[159 146 140  93  85 117 148 142 175 121 140 124 153 112 175  95 138 104] : vitad
[155 128  74 170  94 179 140  98 178 100 156 104 179  93  99 130 175  85] : nefa
[159 146 140  93  85 117 148 142 175 121 140 124 153 112 175 167 138 104] : vapo
[174 109 171 123 118 132 143 160 135 124 145  86 167 135 107 116  76 153] : pira
[ 82  93 144  79 130 134 144 159 129 114  84  86 145 142 159  86 123 153] : vofug
[ 89 119  99 159 147 155 128  98  78 128  97  86 145 142 151 138 135 129] : dud
[157 163 153  94 132 125 120 173 134 146 123 178 172  85 128 163 130 164] : pilug
[ 79 125  78 173  78  98 100 103 115 118 151 151  82 125 145 150  93  88] : lunel
[ 79 125  78 173  78  98 100 103 115 147 159 156  89  87  84 131  77 170] : mopi
find: [ 89 119  99 159 147 155 128  98  78 128  97  86 145 142 151 138 135 129]  dud
find: [159 146 140  93  85 117 148 142 175 121 140 124 153 112 175  95 138 104]  vitad
find: [173 134 146]  pilug

[153 115 182 161] -> bek
[129 140 152 160] -> suzut
[152 115 154 169] -> Mon
[153 115 182 104] -> gimu
[140 118 133 158] -> gefi
[153 115 115 128] -> sesum
step +1: [115]  [116]
step -1: [152 115 154]  [151 114 153]
next: [140 152]  [160]

[162 124 137 145 149]  teke
[167  89 171  95 169]  ragef
[105 114 163 145 149]  bodo
[ 92 163 114 174  77]  Dus
[152 119 148 133 143]  Puz
[ 98 163 137 121 126]  pidi
[104 150 103 142 108]  mure
[171  83 179  83 170]  gasaz
[107 138 126 121 137]  Fige
[ 80 145  91 163  85]  kom
step +1: [104 150 103 142]  [105 151 104 143]
find: [163 114]  Dus
step +1: [162]  [163]
next: [114 174]  [77]
find: [126 121 137]  Fige

[168  98  97 134  77 168] : Libu
[172  90 137 106 138 119] : Simo
[100 154 103 141 126 138] : Teze
[ 83 169 139 131 155  99] : zere
[157  96  95 132  87 169] : mif
[168  98  97 134  77 142] : fodi
[ 80 164 119 148 127 109] : dimuf
[165  99 111 119  85 164] : met
[159 101 112 128  90 151] : gitip
[ 97  99 111 119  85 164] : ketid
[ 94 169 139 110 164  86] : Lus
step -1: [90]  [89]
find: [ 83 169 139 131 155  99]  zere
find: [168  98  97 134  77 142]  fodi
step +1: [ 96  95 132  87]  [ 97  96 133  88]
step +1: [112]  [113]
find: [148 127]  dimuf

[122 128 127 117 131 136 122 114 137 116 142 144 145 139 116 126 140 127] = debot
[121 120 123 115 120 126 128 122 131 128 120 116 122 115 120 121 122 112] = lok
[129 140 119 126 115 129 142 128 116 119 121 142 109 114 119 131 145 146] = bot
[135 140 127 142 139 143 113 131 132 129 142 125 144 116 144 134 122 123] = sok
[145 144  95 146 138 149 121 130  86 155 132 125 124 120 140 124 115 128] = valo
[141 118 132 156 132 133 147 115 122 122 116 105 120 111 163 141 107 123] = Kisi
[148 129 107 142 125 104 164 145 110 112 124 121 116 130 137 142 135 137] = nolo
[135 150 144 130 150 118 117 116 142 109 119 121 128 114 139 135 133 123] = Bapon
[122 127 106 122 141 118 132 153 132 133 133 106 137 151 125 125 124 130] = Sagip
find: [116 142 109 119 121 128 114]  Bapon
step +1: [150 118]  [151 119]
find: [141 118 132 153 132 133]  Sagip
find: [122 123]  sok

[ 87 125 112 126  76] = kedor
[144 118  87 126 128] = keta
[144 118  87 156 128] = Gebob
find: [ 87 126]  keta
step -1: [156]  [155]
step +1: [112]  [113]
find: [126  76]  kedor

[130 112 116 115 138 129 120 129 114 121 133 122 130 108 120 126 124 135
 127 141 122 132 123 138 116 128 126 134] : Fomo
[168 144 154 139 132 133 134 119 132 146 106 116 121 133 129 137 123 114
 123 134 145 109 114 130 156 128 111 145] : gafa
[129 122 105 117 123 123 120 136 124 112 151 137 134 120 127 123 132 142
 131 126 111 130 114 156 109 129 141 113] : kul
[128 139 165 144 130 133 132 115 138 154 101 108 117 131 129 146 120 111
 116 142 152 124 148  85 160 131  99 150] : Belez
[129 134 125 127 105 120 115 131 138 127 150 132 127 127 138 141 128 136
 122 125 120 122 125 137 127 135 128 112] : kapo
[130 112 116 115 138 129 120 129 114 121 133 122 130 108 120 126 124 135
 127 141 125 125 128 130 128 136 114 129] : rine
find: [130 114 156 109]  kul
next: [165 144]  [130]
step -1: [127 141 122]  [126 140 121]
step +1: [116]  [117]
step -1: [125 127 105 120]  [124 126 104 119]

[155 130 106 128 119 142] = zeze
[119  99 116 142 128 119] = nub
[122 134 119 102 148 125] = sipul
find: [119 102]  sipul
find: [142 128 119]  nub

[128 124 130 129 117 124 126 121] -> turab
[111 105  98 101 170 121 130 147] -> susil
[107 103  98 101 168 120 130 117] -> nulun
[111 105  98 101 170 121 130 118] -> nunis
[128 124 130 129 117 124 134 109] -> Vama
find: [105  98 101 170 121 130 118]  nunis
step -1: [124]  [123]
find: [128 124 130 129 117 124 126 121]  turab

[156 118 168 148 124  88 168 181 168 169 165 122 166  98 168 173 124 163
 111 100 114 140 166 170 137] -> rure
[ 77 146 152 116 107 128 122 106 107 116 140 133 143 139 135  86 126 147
  89 153 111 164 107 138 101] -> fatez
[148 124  87 168 107 128 122 106 107 116 140 133 143 139 135  86 126 147
 136 153 111 164 107 138 101] -> nuvon
next: [148 124  88 168]  [181]
find: [148 124  87 168 107 128 122 106 107 116 140 133 143 139 135  86 126 147
 136 153 111 164 107 138 101]  nuvon
step -1: [116 140]  [115 139]

[125 121 138 123 115 140 118  77] -> mogoz
[122 115 140 118  77 159 108 123] -> zeni
[136 123 115 140 118  77 118  77] -> doba
find: [138 123 115 140 118  77]  mogoz
find: [125 121 138 123 115 140 118  77]  mogoz
find: [136 123 115 140 118  77 118  77]  doba

[140 137 122 122 130 114 136 111 130 125 127 145] = vatil
[134 145 131 123 138 113 141 124 161 100 114 131] = Vobib
[115 122 124 122 134 151 143 125 105 141 140 154] = beno
[126 139 105 113 138 123 141 120  85 128 113 114] = Gotob
[122 126 155 129 125 129 118 134 152 113 116 153] = suv
[135 125  97 148 126 115 123 119  97 121 154 124] = volez
[134 150 124 113 109 141 126 119 124 151  90  87] = dutar
[125 121 111 143 106 116 131 118 164 120 127 121] = gatog
step +1: [121 154]  [122 155]
find: [105 113 138 123 141 120  85 128 113 114]  Gotob
find: [113 138 123 141]  Gotob
find: [134 150 124 113 109 141 126 119 124 151]  dutar
find: [118 164 120 127]  gatog
next: [123 138 113 141]  [124]
find: [129 125 129 118 134 152 113 116]  suv

[ 87 109 108 140  96  92  92 113 164 150 137 148 124  84  95 171 171 118
 112 164 134 123 142 146 144 105 133 120 139 130 146 140  95 133  92 152
  84 141 158 138 144 134 150] = vol
[ 94 111 113 152 150 100 109 142 144  98  90 160 116 105 109 125 174 145
 128 147 174 101 122 133 138 148 161 135 144 102 103 130 119 133  99 173
 133 108 149  82  83 154 153] = tedel
[156 149 140 169 154  89 117 108 165 136 106 110  82 128 146 142 169 124
  94 171 172 113 147 126 110 148 130 126  91 135 139  97 123 161 121 164
  94 116 155 159 111  83 174] = tovol
[142 148 130 104 170 110 166 173 158 166 114 162 140 117 112  80  89 121
  85 131  93 133 108 164 129 136 134 108 133 114 123 159 134 108 141 170
 135 107  87 156 170 162 151] = Kovav
[115  98 117 112 100  82  94 174 166 150 171 110 114 150 143 158 119 121
 115 147 166 143 169 102 149 125  90 161 118 129 132 127  98  84 160 100
  89  86 175 141  85  84 150] = lavos
[ 94 150  93 136 127  97 166 133  95  96 104 174 162 174 137 166 175 144
 106 173 149 106  92 101  83 108  81 113 118 134 156 163 103 114 105 157
 103 165 137 137 160 111  85] = duri
[142 175  83 120  87  89 159  81 159 141 165  94 111 100  97 124 136 136
  90 107 100 151 143  91 104 143 108 151 135 140 176 121 101 155 107  84
 158 108 128  92  86 138 152] = Tevi
[120 171 109 114 133 108 131 105 104 138 121 144 132 158  99 173  99  94
 119 163 112 122 128  84  87 164 164 103 105 173 131 111 109 101 109 129
 101 154 122  89 153 120 140] = Miv
[157 163  99 132 126 167 142 132  82 105 173 132 140  85  97  80 126 159
 116 156  85  97 131 163 128 119 110  96 152 109  95 134 171 163  86 138
 133 132 138 155 119 157  93] = rek
[103  91 132 103 108 151 165 127 138 157 102  99 137  89 123 112 135 117
 159 145 104 148 162 149 116 133 126 174 169 110 174 166 145 124 131 109
 147 144  92 111 174 170  98] = lud
[ 99 102 104  88 152 172 156  97 173 169 126 129 174 103 124  80 117 132
 113 167 145 145 116 131 115  81 119 134 119 137 125 156  92  81 165 102
 113 133  86 104 170 145  93] = Bapi
[102 100 111 159 109 106 167 153 162 131 131 125 163 168  97  87 112 149
 163 118  86  85 121 132 144 153 131 163 157 145 159 119  89 140 112 159
  98 114 129 120 114  86 120] = kitaz
next: [169 154  89 117 108 165 136 106]  [110]
step -1: [108]  [107]
step +1: [98]  [99]

[118 113 147 135 128 122 147 115 162 154 130 120 155 124 116 129 139 157
 144 139 155 104 136 112 134 141 110  81 130 173 104 120 120 120 118]  disan
[118 113 147 135 128 122 147  94 162 154 130 120 155 124 116 129 139 157
 144 139 155 104 136 112 134 141 110  81 130 173 104 120 120 120 118]  sav
[104 137 137 165 125 121 127 104 138 128 152 124 171 124 129 139 147 146
 166 139 142 118 145  92 153 131 113 121 130 173 104 127 111 132 101]  Tuto
[134 154 112 112 152 123 127 119 154 120 144 162 155 130 139 116 129 139
 124 157 135 154 125 124 128  88 157 177 102  98 144 141 121 142 102]  Madi
find: [118 113 147 135 128 122 147  94 162 154 130 120 155 124 116 129 139 157
 144 139 155 104 136 112 134 141 110  81 130 173 104 120 120 120 118]  sav
find: [121 127 104 138 128 152]  Tuto
find: [118 113 147 135 128 122 147 115 162 154 130 120 155 124 116 129 139 157
 144 139 155 104 136 112 134 141 110  81 130 173 104 120 120 120 118]  disan

[150 122 144 135 133 119 139 119 112 134 132 125 118 122 137 120 127 125
 120 119 116 116 128 131 121 124 118 137 139 117 139 140 120 119 138 125
 142 144 151 125 119 133 119 138 133 124 128 119 147 135] -> vad
[125 123 144 135 133 119 139 119 112 116 132 125 118 122 137 120 127 125
 120 119 116 116 128 131 121 124 118 111  94 149 124 112 133 148 110 121
 127 105  89 135 119 114 128 110 112 109 112 163 127 110] -> fovim
[147 129 129 132 138 140 125 148 150 128 116 137 131 141 114 149 129 139
 128 132 140 143 142 131 129 138 142 113 120 141 124 107 139 138 123 147
 124 101  93 154 138 113 142 135 127 115 133 152 102 120] -> Petek
[125 123 144 135 133 119 139 119 112 116 132 125 118 122 137 120 127 125
 120 119 116 116 128 131 121 124 118 137 139 117 139 140 120 119 138 125
 142 144 151 125 119 133 119 138 133 124 128 119 147 147] -> lokun
[119 122 135 120 118 112 130 120 120 135 136 132 125 116 139 117 131 131
 127 122 118 122 139 139 121 124 137 131 128 118 117 148 140 138 133 115
 142 145 152 122 117 138 128 127 115 128 110 110 150 123] -> Lov
find: [125 123 144 135 133 119 139 119 112 116 132 125 118 122 137 120 127 125
 120 119 116 116 128 131 121 124 118 137 139 117 139 140 120 119 138 125
 142 144 151 125 119 133 119 138 133 124 128 119 147 147]  lokun
step -1: [139]  [138]
find: [119 112 134 132 125 118 122 137 120]  vad
step -1: [124]  [123]
next: [152 122]  [117]

[116 134 135 125 144 113 113 143 125 134 135 125 146 113 113 143 125 119
 143] : Fefe
[149 134 123 133 124 107 144 136 116 134 135 125 146 113 113 143 125 153
 127] : mepo
[173 116 125 136  92 121 144 137 130 133 106 130 142 107 112 126 107 149
 137] : kupur
[129  96 135 119 102 107 130 121 133 130 142 144 137 106 127 135 124 140
 114] : sube
next: [116 134 135 125 146 113 113 143 125]  [153]
next: [121 144 137 130 133 106 130 142 107]  [112]
find: [146 113 113 143 125 119 143]  Fefe

[115 119 129 133 117 128 129 126 128 125 125 121 126 150 120 125 133 139
 129 136 128 128 128 123 117 130 121 130 124 129 124 126 147 127 136 135
 139 124 136 124 113 140] = vugu
[128 127 128 130 127 128 126 129 128 127 127 128 128 128 126 128 129 130
 129 129 128 128 129 128 128 128 128 128 127 127 128 128 129 128 129 129
 130 127 128 127 128 128] = Fur
[101 124 127 145  87 118 108 134 134 122 120 115 124 169 125 130 135 155
 138 137 121 135 132 123 119 130 113 128 115 126 117 123 163 131 135 132
 156 129 151 120  95 146] = risu
next: [126 129]  [128]
find: [128 127 128 130 127 128 126 129 128 127 127 128 128 128 126 128 129 130
 129 129 128 128 129 128 128 128 128 128 127 127 128 128 129 128 129 129
 130 127 128 127 128 128]  Fur
next: [121 126 150 120 125 133 139 129 136 128 128 128]  [123]
next: [127 127 128 128 129 128 129 129 130 127]  [128]
next: [133 139 129 136 128]  [128]
step -1: [128]  [127]

[137 128 134 122 126 126 121 129 131 126 127 124 127 127 126 133 128 120
 127 117 133 122 123 119 130 128 136 131 126 138 131 136 133 132 118 124
 125 130 119 121 128 130 127 131 132 127 126 128 126 133 136 120 141 124
 130 138 135 130 128 128 130 124] = kone
[124 130 129 134 129 137 134 130 126 126 121 140 128 129 130 123 127 140
 133 141 128 139 124 136 133 128 115 129 134 125 134 115 120 129 142 129
 137 121 127 127 121 123 130 118 122 132 137 143 126 124 128 130 121 129
 113 131 119 135 129 134 127 129] = vin
[116 133 119 147 126 137 164 133 119 143 123 151 119 141 133  93 120 164
 131 171 111 157 143 155 143 122  72 114 145 110 129  80 119 141 167 126
 161 130 124 139  96 134 124 102 104 141 153 164 131 124 106 130  81 123
 108 127 115 143 119 153 117 130] = ludi
[124 135 127 134 128 134 124 130 126 135 128 132 126 131 124 124 128 132
 128 133 126 136 130 128 132 131 118 123 124 128 130 121 130 129 135 125
 136 126 132 134 125 136 126 118 122 134 130 135 131 125 127 131 116 128
 121 134 129 119 125 129 119 130] = zemu
[134 127 125 120 131 133 115 128 139 129 129 121 130 128 125 138 124 118
 130 114 133 116 122 118 121 131 145 129 122 133 125 142 131 125 116 129
 122 128 131 131 137 128 126 139 138 131 121 115 127 125 138 126 144 128
 133 128 133 125 128 126 132 129] = mib
[127 131 129 135 126 129 141 130 126 132 126 137 119 138 133 118 121 143
 129 136 124 141 132 138 134 129 112 124 135 126 133 106 167 139  96 141
 124 161 134 126 130 119 124 113 115 136 138 144 134 130 125 119 114 122
 117 137 126 137 125 137 123 126] = ser
[ 80 119 141 167 126 161 130 124 139  96 133 124 135 127 123 143 132 124
 125 108 131 123 124 122 125 128 140 129 121 129 122 139 134 126 115 133
 121 135 128 132 136 129 128 138 138 133 120 119 126 132 134 126 140 129
 131 120 136 127 128 125 134 128] = zapi
find: [130 123 127 140 133 141]  vin
next: [134 122 126 126 121 129 131]  [126]
next: [119 141 167 126 161 130 124 139  96 134 124]  [102]
next: [ 80 119 141 167 126 161 130 124 139  96 134 124]  [102]
step +1: [120]  [121]

[128 114 160 106 160  79 122 112 135 134] = Vige
[131 116 161 160 106  77 120 113 137 129] = bokot
[131  77 160 120 106 116 161 113 137 129] = guso
next: [116 161 160 106  77 120 113 137]  [129]
next: [114 160 106 160  79]  [122]
find: [116 161 113]  guso
find: [131 116 161 160 106  77 120 113 137 129]  bokot
step +1: [106]  [107]

[158 135 152 108 119 158 125 141 143 166 161 161  94 159 155 123 114 145
 159 144 118  99 157 118 148 169 149 135 109 157 159 144 147] : zad
[ 89 144 150 133 104  96 101 156 108 112 134 144 164 166 155 141 123 115
  90 103 165 156 170 133 105 155 136 120 158 118 126 128 104] : kun
[132 150  90  98 127 161 120 100 124 107  86 170 133  87 163 165 109 108
  92 152 104 113  95  95 148  91 141  95 105 167 142 106 108] : matu
[144  90 166 159 117 161 120 124 100 109 100 107 162 102 166 140 127 115
 154 157 128 162 105 141 128 149 155 151 167 129 153 149 137] : benod
[100 109 101 107  89 122 151 144 141 161 150 109 151  95  94  91 123 125
 122 126  89 168  89  90 144  94 129 101 149 166  92 117 153] : Suzar
[ 92  95 133  88 122 170 114 115 136 150  99 163  96 140 148 163 117 169
 161 150 126  88 134 144 108  99 102 160 168 151 107 126 119] : gurap
[132 150  90  98 127 150 123 152 143 107  86 170 133  87 163 165  92 108
  92 152 162 113  95  95 148  91 141  95 105 167 142 106 108] : bes
find: [100 109 100 107]  benod
find: [161 120 124 100]  benod
next: [125 122 126]  [89]
next: [109 108  92 152 104 113  95]  [95]
step +1: [86]  [87]

[100 130  98 118 128 123 176 137 173 125 128 108 123 127 120 128 119 127
 137 137 120 134 172 147 137 128 119 138 121 124 114 107 118 121 168 133
 132 113 122 127 125] -> tunu
[133 160 145 140 112 135 120 145 123 136 132 115 159 137 148 136 150 133
 136 139 120 141 122 123 137 135 118 145 157 158 160 118 160 133 119 146
 146 127 158 154 159] -> Par
[126 182 129  93 102 129 135 105 147 120 110 105 159 117 117 117 122 114
  93 136 112 162 139 135 162 114 116 114 167 159 178 107 177 129 136 131
 130 117 164 148 115] -> lopop
[126 146 133 150  83 126  96 142  94 124 122  87 144 124 127 123 123 122
 142 133 100 130  97 118 128 123  86 162 145 164 164  85 147 128 104 130
 129 106 144 164 130] -> nifir
[130 104 135 113 156 128 114 119 110 130 150 133 139 137 136 136 115 132
 159 148 141 115 114 125 115 128 139 113 114 105 107 142 107 131 118 141
 140 146 115 113 135] -> vara
step -1: [128]  [127]
find: [132 115 159 137 148 136 150 133 136 139]  Par
next: [100 130  97 118 128 123]  [86]
find: [123 176 137 173]  tunu
step +1: [133 150]  [134 151]

[125 130 149 109] = nupi
[150 126 146 150] = vono
[ 80 145 143 148] = pemeg
[152 125 129 180] = Rubar
[152 125 149 147] = Muza
[149 141 129 108] = losop
next: [125 129]  [180]
step +1: [152]  [153]

[ 98 137 156  76 107 103] -> voba
[156  76 137  98 111 127] -> vazas
[165 151 147 126 100 127] -> Tupo
[145  99 131  98 109  84] -> zumav
[165 151 173 126 100 127] -> Musi
[136  84  81 114  85 113] -> Vuzo
next: [ 99 131]  [98]
next: [ 98 137 156  76]  [107]

[136 118 113 123 131 155 118 128 125 104 115 106 105 148 143 118 115 115
 126 117 117 135 105 126 114 134 127 122 113 140 139 113 156 101 114 127
 117 135 122 132 155]  dit
[117 141 134 124 146 128 140 132 102 121 127 139 114 128 125 142 104 148
 105 140 122 120 131 131 142 127  96 133 131 132 127 131 108 131 135 133
 139 139 122 127 109]  Zon
[121 131 131 142 127  96 133 131 102 121 127 139 114 128 125 142 104 148
 105 140 122 120 131 131 142 127  96 133 131 132 127 130 133 112 135 169
 137 132 103 145 139]  zesa
[127  99 134 124 146 128 140 132 102 121 127 139 114 128 125 142 104 148
 105 140 122 120 131 131 142 127  96 133 131 132 127 130 133 112 144 119
 146 147 132 111 131]  nel
[117 141 134 124 146 128 140 132 102 121 127 139 114 128 125 142 104 148
 105 140 122 120 131 123 125 117 132 128 125 123 118 128 119 123 124 129
 125 136 123 121 118]  fura
find: [117 141 134 124 146 128 140 132 102 121 127 139 114 128 125 142 104 148
 105 140 122 120 131 131 142 127  96 133 131 132 127 131 108 131 135 133
 139 139 122 127 109]  Zon
find: [121 131 131 142 127  96 133 131 102 121 127 139 114 128 125 142 104 148
 105 140 122 120 131 131 142 127  96 133 131 132 127 130 133 112 135 169
 137 132 103 145 139]  zesa
step +1: [125 142 104]  [126 143 105]
next: [122 120 131 131 142 127  96 133 131 132 127 131]  [108]
find: [135 133]  Zon

[ 99 126 126 134 143 135 118 128 123 130 115 140 142 145 121 105 136 132
 149 143 124 128] : zimuv
[130 133 135 135 130 118 111 137 130 120 134 159 134 118 132 137 151 122
 173 132 136 140] : tomez
[131 127 117 144 136 115 147 148 121 142 114 130 130 110 116 116 159 118
  86 127 132 122] : netoz
[134 131 126  99 126 126 134 145 135 118 128 123 130 115 140 129 139 153
 126 135 136 109] : ramub
[129 129 127 156 121 136 150 124 130 137 116 128 145 133 132  95 138 128
  95 143 132 103] : Vevos
[130 125 134 112 113 125 128 126 131 119 119 134 109 140 117 116 137 155
 118 142 133 128] : mitaz
[124 131 122 104 122 118 130 118 116 114 113 140 149 117 142 125 130 157
 102 116 138 120] : meni
[129 125 135 135 129 134 122 130 119 122 129 124 118 143 114 184 122 149
 169 127 127 123] : mik
[123 133 121 135 111 120 120 137 124 168  95 135 111 110 108  91 138 126
 149 132 131 134] : Dela
[127 124 130 118 117 131 116 110 119 137 136 157 117 150 124 144 124 127
 141 122 122 144] : sinem
next: [128  95]  [143]
find: [127 156]  Vevos
next: [ 99 126 126 134 145 135 118 128 123 130 115 140]  [129]

